Here is a tiny trained network, its code and every weight. The questions are about switching its units off for an input and a target symbol, where a switched-off unit gives its printed mean instead of its output.

import numpy as np


def w(rows, s, z=0):
    codes = np.array(rows[::2]) - 128.0
    scale = np.full(codes.shape[1], s)
    scale[-1] = z or s
    return codes * scale


def f(y):
    return y / 2 * (1 + np.tanh(0.7978845608 * (y + 0.044715 * y**3)))


def softmax(a):
    e = np.exp(a - a.max(-1, keepdims=True))
    return e / e.sum(-1, keepdims=True)


def log_softmax(a):
    a = a - a.max(-1, keepdims=True)
    return a - np.log(np.exp(a).sum(-1, keepdims=True))


def net(x, mask):
    ids = ['ΞΠΣΦβεζθμω'.index(c) for c in x.split()]
    T = len(ids)
    res = E[ids] + P[:T]
    u = 0
    for l in range(2):
        r = res
        for j in range(3):
            rows = slice(2 * j, 2 * j + 2)
            q, k, v = (r @ M[l][rows].T for M in (Q, K, V))
            z = softmax(np.where(np.tri(T) > 0, q @ k.T / 2**0.5, -1e9)) @ v
            o = O[l][rows]
            res = res + np.where(mask[u + j], z, o[:, -1]) @ o[:, :-1]
        u += 3
        y = f(res @ A[l][:, :-1].T + A[l][:, -1])
        res = res + np.where(mask[u : u + 8], y, B[l][:, -1]) @ B[l][:, :-1]
        u += 8
    return log_softmax(res[-1] @ U[:, :-1].T + U[:, -1])


Q, K, V, O, A, B = {}, {}, {}, {}, {}, {}
E = w([
[93,56,80],'Ξ',
[154,159,114],'Π',
[174,81,36],'Σ',
[134,187,186],'Φ',
[119,131,138],'β',
[9,200,79],'ε',
[173,191,159],'ζ',
[201,215,169],'θ',
[121,132,129],'μ',
[247,114,1],'ω',
],0.0098)
P = w([
[180,51,224],'0',
[122,203,106],'1',
[121,166,51],'2',
[109,198,102],'3',
[110,135,5],'4',
[127,220,114],'5',
[85,178,82],'6',
[94,224,125],'7',
[84,172,61],'8',
[140,196,58],'9',
[114,155,1],'10',
],0.0066)
Q[0] = w([
[117,109,96],'0.h1',
[144,71,99],'0.h1',
[48,92,42],'0.h2',
[99,79,182],'0.h2',
[130,71,134],'0.h3',
[137,31,249],'0.h3',
],0.017)
K[0] = w([
[161,97,128],'0.h1',
[137,108,90],'0.h1',
[47,165,97],'0.h2',
[164,148,59],'0.h2',
[89,174,124],'0.h3',
[86,248,16],'0.h3',
],0.018)
V[0] = w([
[123,165,44],'0.h1',
[115,108,156],'0.h1',
[160,110,190],'0.h2',
[44,139,85],'0.h2',
[10,87,230],'0.h3',
[203,228,163],'0.h3',
],0.013)
O[0] = w([
[107,131,255,238],'0.h1',
[120,117,78,73],'0.h1',
[93,97,72,112],'0.h2',
[175,212,142,122],'0.h2',
[154,152,13,2],'0.h3',
[1,152,97,161],'0.h3',
],0.0087,0.0073)
A[0] = w([
[127,207,176,150],'0.n1',
[116,71,141,6],'0.n2',
[187,80,108,19],'0.n3',
[107,243,53,31],'0.n4',
[82,211,179,177],'0.n5',
[126,78,22,210],'0.n6',
[2,147,122,191],'0.n7',
[61,99,46,109],'0.n8',
],0.0061,0.0022)
B[0] = w([
[134,114,43,228],'0.n1',
[115,99,88,117],'0.n2',
[142,123,76,112],'0.n3',
[137,2,101,153],'0.n4',
[189,87,66,254],'0.n5',
[184,230,85,164],'0.n6',
[216,168,184,198],'0.n7',
[132,212,182,148],'0.n8',
],0.0095,0.0047)
Q[1] = w([
[173,133,48],'1.h1',
[200,78,215],'1.h1',
[121,52,27],'1.h2',
[7,5,131],'1.h2',
[151,87,234],'1.h3',
[135,80,170],'1.h3',
],0.014)
K[1] = w([
[61,155,144],'1.h1',
[135,48,128],'1.h1',
[116,60,149],'1.h2',
[71,133,221],'1.h2',
[153,6,169],'1.h3',
[126,90,129],'1.h3',
],0.021)
V[1] = w([
[156,194,95],'1.h1',
[169,99,48],'1.h1',
[195,16,145],'1.h2',
[200,212,73],'1.h2',
[130,121,9],'1.h3',
[153,69,124],'1.h3',
],0.011)
O[1] = w([
[143,81,127,47],'1.h1',
[159,119,214,127],'1.h1',
[155,254,191,157],'1.h2',
[207,112,96,254],'1.h2',
[119,104,215,81],'1.h3',
[148,174,135,197],'1.h3',
],0.01,0.0067)
A[1] = w([
[164,105,127,53],'1.n1',
[44,126,9,111],'1.n2',
[50,255,33,114],'1.n3',
[191,191,201,103],'1.n4',
[59,120,174,85],'1.n5',
[185,142,39,134],'1.n6',
[105,125,66,255],'1.n7',
[106,35,84,136],'1.n8',
],0.007,0.0034)
B[1] = w([
[143,121,77,151],'1.n1',
[102,194,169,140],'1.n2',
[214,33,56,245],'1.n3',
[77,114,70,241],'1.n4',
[204,142,80,133],'1.n5',
[123,94,190,194],'1.n6',
[57,175,244,151],'1.n7',
[38,162,115,180],'1.n8',
],0.011)
U = w([
[65,132,108,178],'Ξ',
[101,159,1,107],'Π',
[110,117,136,139],'Σ',
[141,131,129,5],'Φ',
[84,31,86,36],'β',
[140,92,138,88],'ε',
[134,72,143,92],'ζ',
[141,232,172,254],'θ',
[82,107,107,180],'μ',
[191,143,167,178],'ω',
],0.0086,0.0037)

Each question gives the input, a string of symbols that net reads in full, and the target symbol t.
The units are the heads (2 rows each of Q, K, V and O) and the neurons (one row each of A and B). Each row of codes is followed by its name. A weight is (code - 128) times the scale printed after its matrix; where a second scale follows, it is the last column's (O, A, B and U).
mask holds one flag per unit, layer by layer, with each layer's heads first. A switched-off unit (its flag False) gives its mean, the last column of its rows in O or B, instead of its output. The means were averaged over made-up inputs and are rounded, as every weight is.
A unit's drop is (log p(t) with every unit on - log p(t) with that unit switched off) / (log p(t) with every unit on - log p(t) with every unit switched off).
The circuit of an input: a set's keep is (log p(t) with only the set's units on - log p(t) with every unit switched off) / (log p(t) with every unit on - log p(t) with every unit switched off). Starting from the 12 units with the biggest drops (on a tie, the unit counted first), units are removed one at a time, each time the one whose removal leaves the highest keep (on an exact tie, the one counted first), for as long as the keep stays at least 0.8.
units of the circuit, in order: the units of the circuit, biggest drop first
unit that matters most: the unit with the biggest drop
k most important neurons of layer l: the k neurons of layer l with the biggest drops, biggest first
heads that matter: for each layer, one digit per head in row order, 1 if its drop is at least 0.15 and else 0, layers parted by /
input Φ ω ε Σ ε ω ω ω θ ω Ξ, target ω: units of the circuit, in order => 0.h2
input Ξ Φ ω Φ Φ ω Σ ω Σ Φ, target ω: heads that matter => 001 / 110
input θ ω Φ Σ Π, target Ξ: 2 most important neurons of layer 0 => 0.n8; 0.n6
input Ξ Ξ Ξ θ Ξ ω ζ, target ω: units of the circuit, in order => 0.h3; 1.h2
input θ Σ ω ω ω ζ Σ, target Ξ: units of the circuit, in order => 1.h2; 0.h3; 1.n2; 1.n7
input ω θ β, target Π: heads that matter => 011 / 111
input Σ Ξ Φ Ξ Φ Σ, target θ: heads that matter => 111 / 010
input ω Φ β Ξ Φ ω Ξ, target Π: heads that matter => 011 / 111
input ε Π θ Φ ω ω Σ β Φ ω, target ω: units of the circuit, in order => 0.h3; 1.h2; 1.n6
input ω ω ε ω Φ ω θ Σ, target ω: heads that matter => 010 / 011
input ε Σ ω Σ Π, target ω: units of the circuit, in order => 0.h3; 1.h2
input Σ Ξ ω Σ ω ω β, target θ: heads that matter => 101 / 010
input ω ω Ξ, target Π: 2 most important neurons of layer 0 => 0.n5; 0.n1
input Φ ω ζ, target β: heads that matter => 011 / 111
input θ Ξ ω β ω, target Ξ: 2 most important neurons of layer 1 => 1.n3; 1.n8
input Φ Ξ Ξ ω ζ ω ω Ξ ω β, target β: unit that matters most => 0.h3
input ω θ Φ ω β ω Φ, target Π: heads that matter => 011 / 111
input Φ β Φ, target β: heads that matter => 111 / 111
input ω ε β, target ω: units of the circuit, in order => 0.h2; 1.n8
input Σ ζ ω Σ ω ε, target ω: heads that matter => 010 / 010
